Below are the code and all the weights of a small trained network. Each question names an input and a class and asks about switching units off, where a switched-off unit gives its printed mean instead of its output.

import numpy as np


def w(rows, s, z=0):
    codes = np.array(rows[::2]) - 128.0
    scale = np.full(codes.shape[1], s)
    scale[-1] = z or s
    return codes * scale


def norm(h):
    return h / np.sqrt((h * h).mean(-1, keepdims=True) + 1e-5)


def f(y):
    return y / 2 * (1 + np.tanh(0.7978845608 * (y + 0.044715 * y**3)))


def log_softmax(a):
    a = a - a.max(-1, keepdims=True)
    return a - np.log(np.exp(a).sum(-1, keepdims=True))


def net(x, mask):
    res = np.array(x, float).reshape(1, 3) / 4 @ E
    u = 0
    for l in range(3):
        y = f(norm(res) @ A[l][:, :-1].T + A[l][:, -1])
        res = res + np.where(mask[u : u + 10], y, B[l][:, -1]) @ B[l][:, :-1]
        u += 10
    return log_softmax(norm(res)[-1] @ U[:, :-1].T + U[:, -1])


A, B = {}, {}
E = w([
[122,114,252],'x0',
[227,114,145],'x1',
[41,3,123],'x2',
],0.0053)
A[0] = w([
[115,89,151,80],'0.n1',
[143,44,183,185],'0.n2',
[73,151,66,41],'0.n3',
[94,106,49,106],'0.n4',
[116,89,140,76],'0.n5',
[114,70,202,150],'0.n6',
[148,156,111,2],'0.n7',
[142,187,234,155],'0.n8',
[254,196,78,207],'0.n9',
[19,162,155,176],'0.n10',
],0.0068,0.0051)
B[0] = w([
[228,99,88,116],'0.n1',
[234,167,74,210],'0.n2',
[172,123,162,119],'0.n3',
[140,166,120,155],'0.n4',
[161,105,161,113],'0.n5',
[208,144,67,182],'0.n6',
[143,89,164,93],'0.n7',
[90,208,42,195],'0.n8',
[2,219,202,253],'0.n9',
[248,147,141,198],'0.n10',
],0.0051,0.0043)
A[1] = w([
[136,167,145,39],'1.n1',
[204,123,3,83],'1.n2',
[170,89,115,14],'1.n3',
[81,36,130,36],'1.n4',
[70,35,82,84],'1.n5',
[189,149,98,113],'1.n6',
[113,43,116,2],'1.n7',
[134,88,40,105],'1.n8',
[120,128,184,43],'1.n9',
[248,167,253,173],'1.n10',
],0.0073,0.0047)
B[1] = w([
[111,57,110,109],'1.n1',
[116,103,255,188],'1.n2',
[154,90,118,103],'1.n3',
[127,133,77,119],'1.n4',
[83,156,99,160],'1.n5',
[64,74,145,151],'1.n6',
[107,99,83,113],'1.n7',
[144,144,205,167],'1.n8',
[189,106,83,95],'1.n9',
[106,180,10,254],'1.n10',
],0.008,0.0039)
A[2] = w([
[112,166,35,167],'2.n1',
[54,67,158,196],'2.n2',
[72,162,149,239],'2.n3',
[85,71,102,165],'2.n4',
[191,158,106,169],'2.n5',
[101,180,66,179],'2.n6',
[111,10,119,190],'2.n7',
[100,36,67,253],'2.n8',
[126,93,100,71],'2.n9',
[123,44,106,69],'2.n10',
],0.011,0.0022)
B[2] = w([
[173,65,138,246],'2.n1',
[172,131,69,174],'2.n2',
[193,57,126,228],'2.n3',
[170,147,80,145],'2.n4',
[83,22,202,165],'2.n5',
[156,56,105,254],'2.n6',
[135,242,116,174],'2.n7',
[166,193,69,170],'2.n8',
[165,200,161,120],'2.n9',
[32,255,113,140],'2.n10',
],0.0071,0.0062)
U = w([
[182,46,63,186],'0',
[5,227,72,197],'1',
[167,5,55,121],'2',
[53,3,186,2],'3',
],0.0071,0.0058)

Each question gives the input, the list of numbers given to net, and the class t.
The units are the neurons (one row each of A and B). Each row of codes is followed by its name. A weight is (code - 128) times the scale printed after its matrix; where a second scale follows, it is the last column's (A, B and U).
mask holds one flag per neuron, layer by layer. A switched-off neuron (its flag False) gives its mean, the last column of its row in B, instead of its output. The means were averaged over made-up inputs and are rounded, as every weight is.
A unit's drop is (log p(t) with every unit on - log p(t) with that unit switched off) / (log p(t) with every unit on - log p(t) with every unit switched off).
unit that matters most: the unit with the biggest drop
k most important neurons: the k neurons with the biggest drops, biggest first
k most important neurons of layer l: the k neurons of layer l with the biggest drops, biggest first
drop when u is switched off: that unit's drop, to one decimal
input [0,1,-3], class 3: unit that matters most	2.n8
input [7,-7,-6], class 0: 3 most important neurons	(0.n9; 1.n2; 2.n6)
input [0,-1,-3], class 3: 2 most important neurons of layer 0	(0.n9; 0.n4)
input [3,2,4], class 1: 4 most important neurons	(1.n2; 0.n9; 2.n6; 2.n3)
input [-3,0,-3], class 3: 4 most important neurons	(2.n8; 2.n7; 2.n3; 1.n10)
input [-3,-2,5], class 1: 3 most important neurons	(0.n9; 0.n8; 1.n10)
input [1,-2,5], class 1: 3 most important neurons	(0.n9; 0.n8; 2.n7)
input [1,2,4], class 1: 4 most important neurons of layer 2	(2.n6; 2.n3; 2.n1; 2.n7)
input [-2,0,3], class 3: 3 most important neurons of layer 1	(1.n2; 1.n8; 1.n10)
input [0,-3,2], class 3: 3 most important neurons	(0.n9; 2.n8; 1.n8)
input [-2,0,1], class 3: 2 most important neurons of layer 0	(0.n4; 0.n9)
input [-3,1,7], class 1: 2 most important neurons	(0.n9; 2.n10)
input [0,-4,6], class 1: 2 most important neurons	(0.n9; 1.n10)
input [7,-6,2], class 2: most important neuron	(2.n1)
input [-3,0,1], class 3: 2 most important neurons of layer 2	(2.n8; 2.n7)
input [2,2,5], class 1: drop when 2.n3 is switched off	0.3
input [-1,-8,-4], class 0: drop when 1.n4 is switched off	0.0
input [2,6,-8], class 1: drop when 2.n7 is switched off	-0.1
input [-2,3,7], class 1: drop when 2.n10 is switched off	0.1
input [-8,7,8], class 1: most important neuron	(2.n10)
